Below are the code and all the weights of a small trained network. Each question names an input and a class and asks about switching units off, where a switched-off unit gives its printed mean instead of its output.

import numpy as np


def w(rows, s, z=0):
    codes = np.array(rows[::2]) - 128.0
    scale = np.full(codes.shape[1], s)
    scale[-1] = z or s
    return codes * scale


def f(y):
    return np.maximum(y, 0)


def log_softmax(a):
    a = a - a.max(-1, keepdims=True)
    return a - np.log(np.exp(a).sum(-1, keepdims=True))


def net(x, mask):
    res = np.array(x, float).reshape(1, 8) / 4 @ E
    y = f(res @ A[0][:, :-1].T + A[0][:, -1])
    res = res + np.where(mask, y, B[0][:, -1]) @ B[0][:, :-1]
    return log_softmax(res[-1] @ U[:, :-1].T + U[:, -1])


A, B = {}, {}
E = w([
[123,126,128,130],'x0',
[179,2,205,77],'x1',
[126,127,128,129],'x2',
[149,186,254,221],'x3',
[24,191,193,29],'x4',
[125,127,128,129],'x5',
[132,130,128,126],'x6',
[128,129,128,128],'x7',
],0.0077)
A[0] = w([
[120,120,122,128,161],'N0',
[86,141,112,164,89],'N1',
[102,150,104,155,98],'N2',
[141,131,177,168,123],'N3',
[147,73,153,126,81],'N4',
[155,100,111,163,113],'N5',
[120,169,102,146,72],'N6',
[87,157,175,98,105],'N7',
[198,66,82,240,68],'N8',
[74,165,193,74,100],'N9',
[123,141,51,98,126],'N10',
[126,151,177,186,130],'N11',
[147,155,235,201,102],'N12',
[145,49,188,92,36],'N13',
[117,171,96,149,59],'N14',
[116,97,141,122,89],'N15',
[164,96,98,193,88],'N16',
[115,205,82,159,42],'N17',
[121,175,226,211,112],'N18',
[126,96,148,121,80],'N19',
[124,164,107,136,81],'N20',
[172,39,219,81,80],'N21',
[144,159,226,207,113],'N22',
[90,170,178,59,88],'N23',
[136,123,98,96,116],'N24',
[74,160,189,25,106],'N25',
[87,237,57,192,55],'N26',
[107,176,154,66,64],'N27',
[166,122,114,167,82],'N28',
[129,108,74,70,131],'N29',
[108,148,149,99,91],'N30',
[115,171,95,140,53],'N31',
[121,73,5,39,103],'N32',
[155,81,89,196,101],'N33',
[139,104,111,150,87],'N34',
[136,119,124,151,110],'N35',
[105,91,60,76,105],'N36',
[138,29,195,90,3],'N37',
[182,110,81,214,102],'N38',
[119,176,164,69,44],'N39',
],0.014,0.0045)
B[0] = w([
[130,117,122,134,142],'N0',
[166,138,123,108,150],'N1',
[157,141,143,107,153],'N2',
[105,101,111,103,171],'N3',
[170,160,128,105,172],'N4',
[113,140,129,163,169],'N5',
[175,142,134,109,154],'N6',
[112,149,126,175,175],'N7',
[89,158,139,231,234],'N8',
[102,153,134,200,196],'N9',
[111,86,128,85,185],'N10',
[107,92,110,96,179],'N11',
[74,56,102,87,214],'N12',
[206,166,147,87,197],'N13',
[172,148,135,102,156],'N14',
[144,137,132,116,145],'N15',
[108,147,136,184,185],'N16',
[200,160,156,87,178],'N17',
[74,62,113,70,213],'N18',
[155,137,134,118,149],'N19',
[159,137,142,113,149],'N20',
[229,181,135,56,230],'N21',
[77,56,108,88,213],'N22',
[107,150,122,199,191],'N23',
[111,102,127,116,158],'N24',
[87,154,133,223,217],'N25',
[253,186,150,66,216],'N26',
[104,141,127,177,173],'N27',
[117,136,123,167,162],'N28',
[88,83,116,102,191],'N29',
[119,136,130,158,154],'N30',
[171,144,138,107,155],'N31',
[49,40,102,77,249],'N32',
[99,156,142,180,192],'N33',
[115,146,125,142,150],'N34',
[118,135,124,141,143],'N35',
[84,73,109,103,198],'N36',
[222,168,155,89,205],'N37',
[101,167,127,197,204],'N38',
[115,138,130,178,166],'N39',
],0.038,0.013)
U = w([
[99,15,74,92,70],'0',
[117,160,127,254,56],'1',
[239,150,146,86,253],'2',
],0.0086,0.0029)

Each question gives the input, the list of numbers given to net, and the class t.
The units are the neurons (one row each of A and B). Each row of codes is followed by its name. A weight is (code - 128) times the scale printed after its matrix; where a second scale follows, it is the last column's (A, B and U).
mask holds one flag per neuron, in row order. A switched-off neuron (its flag False) gives its mean, the last column of its row in B, instead of its output. The means were averaged over made-up inputs and are rounded, as every weight is.
A unit's drop is (log p(t) with every unit on - log p(t) with that unit switched off) / (log p(t) with every unit on - log p(t) with every unit switched off).
The circuit of an input: a set's keep is (log p(t) with only the set's units on - log p(t) with every unit switched off) / (log p(t) with every unit on - log p(t) with every unit switched off). Starting from the 12 units with the biggest drops (on a tie, the unit counted first), units are removed one at a time, each time the one whose removal leaves the highest keep (on an exact tie, the one counted first), for as long as the keep stays at least 0.8.
circuit, biggest first: the units of the circuit, biggest drop first
top k neurons: the k neurons with the biggest drops, biggest first
drop of u: that unit's drop, to one decimal
input [2,3,8,2,2,-2,-4,-4], class 2: circuit, biggest first -> [N32; N8]
input [-4,-7,-1,7,-7,-5,6,3], class 0: top 3 neurons -> [N18; N22; N12]
input [-3,5,-4,-1,6,-6,5,-5], class 1: circuit, biggest first -> [N25]
input [4,4,-3,3,4,4,-6,7], class 1: top 3 neurons -> [N26; N25; N32]
input [5,-3,1,7,7,0,6,6], class 0: top 3 neurons -> [N18; N12; N22]
input [8,-4,0,-3,-4,-1,1,2], class 1: top 2 neurons -> [N21; N37]
input [1,5,-5,4,-4,-7,-5,1], class 2: top 2 neurons -> [N21; N32]
input [4,-7,4,7,-6,7,-8,4], class 0: top 4 neurons -> [N18; N22; N12; N21]
input [-4,-7,-8,-6,-4,5,0,-5], class 2: top 2 neurons -> [N26; N17]
input [8,-5,-8,8,-8,2,-5,-3], class 0: top 2 neurons -> [N18; N22]
input [7,-8,-6,7,-1,2,-5,-1], class 2: top 3 neurons -> [N26; N17; N32]
input [-7,-8,0,-7,0,5,7,4], class 2: top 2 neurons -> [N26; N17]
input [2,-1,-7,8,7,4,-8,-2], class 0: top 3 neurons -> [N18; N12; N22]
input [-4,-3,-2,6,-5,-6,2,1], class 0: circuit, biggest first -> [N18]
input [1,-6,-5,6,-4,3,-1,-4], class 0: top 4 neurons -> [N18; N22; N12; N21]
input [0,-8,0,6,5,-3,-4,-7], class 2: drop of N26 -> 4.3
